Here is a tiny trained network, its code and every weight. The questions are about switching its units off for an input and a target symbol, where a switched-off unit gives its printed mean instead of its output.

import numpy as np


def w(rows, s, z=0):
    codes = np.array(rows[::2]) - 128.0
    scale = np.full(codes.shape[1], s)
    scale[-1] = z or s
    return codes * scale


def norm(h):
    return h / np.sqrt((h * h).mean(-1, keepdims=True) + 1e-5)


def f(y):
    return y / 2 * (1 + np.tanh(0.7978845608 * (y + 0.044715 * y**3)))


def softmax(a):
    e = np.exp(a - a.max(-1, keepdims=True))
    return e / e.sum(-1, keepdims=True)


def log_softmax(a):
    a = a - a.max(-1, keepdims=True)
    return a - np.log(np.exp(a).sum(-1, keepdims=True))


def net(x, mask):
    ids = ['ΓΠαεθψ'.index(c) for c in x.split()]
    T = len(ids)
    res = E[ids] + P[:T]
    r = norm(res)
    for j in range(2):
        rows = slice(4 * j, 4 * j + 4)
        q, k, v = (r @ M[0][rows].T for M in (Q, K, V))
        z = softmax(np.where(np.tri(T) > 0, q @ k.T / 4**0.5, -1e9)) @ v
        o = O[0][rows]
        res = res + np.where(mask[j], z, o[:, -1]) @ o[:, :-1]
    y = f(norm(res) @ A[0][:, :-1].T + A[0][:, -1])
    res = res + np.where(mask[2:10], y, B[0][:, -1]) @ B[0][:, :-1]
    return log_softmax(norm(res)[-1] @ U[:, :-1].T + U[:, -1])


Q, K, V, O, A, B = {}, {}, {}, {}, {}, {}
E = w([
[112,32,209],'Γ',
[108,158,78],'Π',
[158,164,146],'α',
[172,161,150],'ε',
[168,158,143],'θ',
[252,89,150],'ψ',
],0.024)
P = w([
[2,15,54],'0',
[238,133,228],'1',
[225,171,199],'2',
[212,189,186],'3',
[195,205,179],'4',
[178,219,181],'5',
[165,228,176],'6',
[153,240,173],'7',
],0.0071)
Q[0] = w([
[214,154,198],'head 0',
[78,67,174],'head 0',
[115,122,141],'head 0',
[112,160,131],'head 0',
[144,5,209],'head 1',
[102,118,74],'head 1',
[147,207,200],'head 1',
[162,118,39],'head 1',
],0.015)
K[0] = w([
[140,47,113],'head 0',
[100,142,228],'head 0',
[180,96,150],'head 0',
[149,166,86],'head 0',
[136,117,250],'head 1',
[124,162,130],'head 1',
[122,56,84],'head 1',
[177,205,109],'head 1',
],0.017)
V[0] = w([
[182,181,144],'head 0',
[139,25,67],'head 0',
[62,129,148],'head 0',
[131,127,131],'head 0',
[136,40,64],'head 1',
[99,172,66],'head 1',
[81,211,245],'head 1',
[2,91,41],'head 1',
],0.0097)
O[0] = w([
[248,71,62,131],'head 0',
[3,148,142,211],'head 0',
[110,150,160,75],'head 0',
[124,125,129,128],'head 0',
[49,179,176,206],'head 1',
[111,87,145,162],'head 1',
[204,113,146,3],'head 1',
[124,63,232,193],'head 1',
],0.008,0.0044)
A[0] = w([
[104,62,110,157],'neuron 0',
[155,63,110,39],'neuron 1',
[109,93,180,102],'neuron 2',
[48,133,115,42],'neuron 3',
[112,185,138,84],'neuron 4',
[187,80,154,179],'neuron 5',
[78,133,106,254],'neuron 6',
[157,4,102,42],'neuron 7',
],0.022,0.006)
B[0] = w([
[108,184,146,133],'neuron 0',
[72,135,184,130],'neuron 1',
[160,138,78,215],'neuron 2',
[127,53,134,169],'neuron 3',
[86,77,84,182],'neuron 4',
[111,81,74,254],'neuron 5',
[184,110,117,200],'neuron 6',
[73,140,250,146],'neuron 7',
],0.019,0.0076)
U = w([
[51,200,137,222],'Γ',
[185,151,218,228],'Π',
[214,54,139,83],'α',
[189,241,92,153],'ε',
[2,16,157,2],'θ',
[30,154,20,54],'ψ',
],0.017,0.008)

Each question gives the input, a string of symbols that net reads in full, and the target symbol t.
The units are the heads (4 rows each of Q, K, V and O) and the neurons (one row each of A and B). Each row of codes is followed by its name. A weight is (code - 128) times the scale printed after its matrix; where a second scale follows, it is the last column's (O, A, B and U).
mask holds one flag per unit, heads first, then neurons. A switched-off unit (its flag False) gives its mean, the last column of its rows in O or B, instead of its output. The means were averaged over made-up inputs and are rounded, as every weight is.
A unit's drop is (log p(t) with every unit on - log p(t) with that unit switched off) / (log p(t) with every unit on - log p(t) with every unit switched off).
The circuit of an input: a set's keep is (log p(t) with only the set's units on - log p(t) with every unit switched off) / (log p(t) with every unit on - log p(t) with every unit switched off). Starting from all 10 units, units are removed one at a time, each time the one whose removal leaves the highest keep (on an exact tie, the one counted first), for as long as the keep stays at least 0.8.
units of the circuit, in order: the units of the circuit, biggest drop first
k most important neurons: the k neurons with the biggest drops, biggest first
which heads matter: for each layer, one digit per head in row order, 1 if its drop is at least 0.15 and else 0, layers parted by /
drop of u: that unit's drop, to one decimal
input Π α α α α α α ε, target Π: units of the circuit, in order	[neuron 5]
input α θ α α ε Γ α, target α: which heads matter	01
input Γ α α α θ ε ψ α, target Γ: 4 most important neurons	[neuron 5; neuron 4; neuron 2; neuron 3]
input θ Π α ε Π θ, target θ: which heads matter	00
input ε Π ε ψ α, target ε: units of the circuit, in order	[head 1; neuron 5]
input Γ ε ε α ψ θ, target Γ: units of the circuit, in order	[neuron 5; neuron 4; neuron 3; neuron 2]
input Γ Π Π, target α: which heads matter	11
input Γ Π α ε α, target Γ: which heads matter	00
input ψ ψ α ε Π, target θ: 4 most important neurons	[neuron 7; neuron 6; neuron 2; neuron 1]
input Π Π ψ Π α ε ψ ε, target Π: 2 most important neurons	[neuron 5; neuron 3]
input α Π Π α ψ ψ α Π, target ε: which heads matter	10
input Γ θ α ε α α θ, target Γ: 3 most important neurons	[neuron 5; neuron 4; neuron 3]
input ψ θ α ε, target ψ: drop of neuron 5	0.0
input ε θ α Γ α, target ε: units of the circuit, in order	[head 1]
input Π Γ Π α ε Γ α, target Π: drop of head 1	1.4
input θ ψ ε, target θ: drop of head 1	0.1
input Π Π Π Γ ε θ, target Π: drop of head 0	0.4
input Π α θ α θ, target Π: 2 most important neurons	[neuron 5; neuron 2]
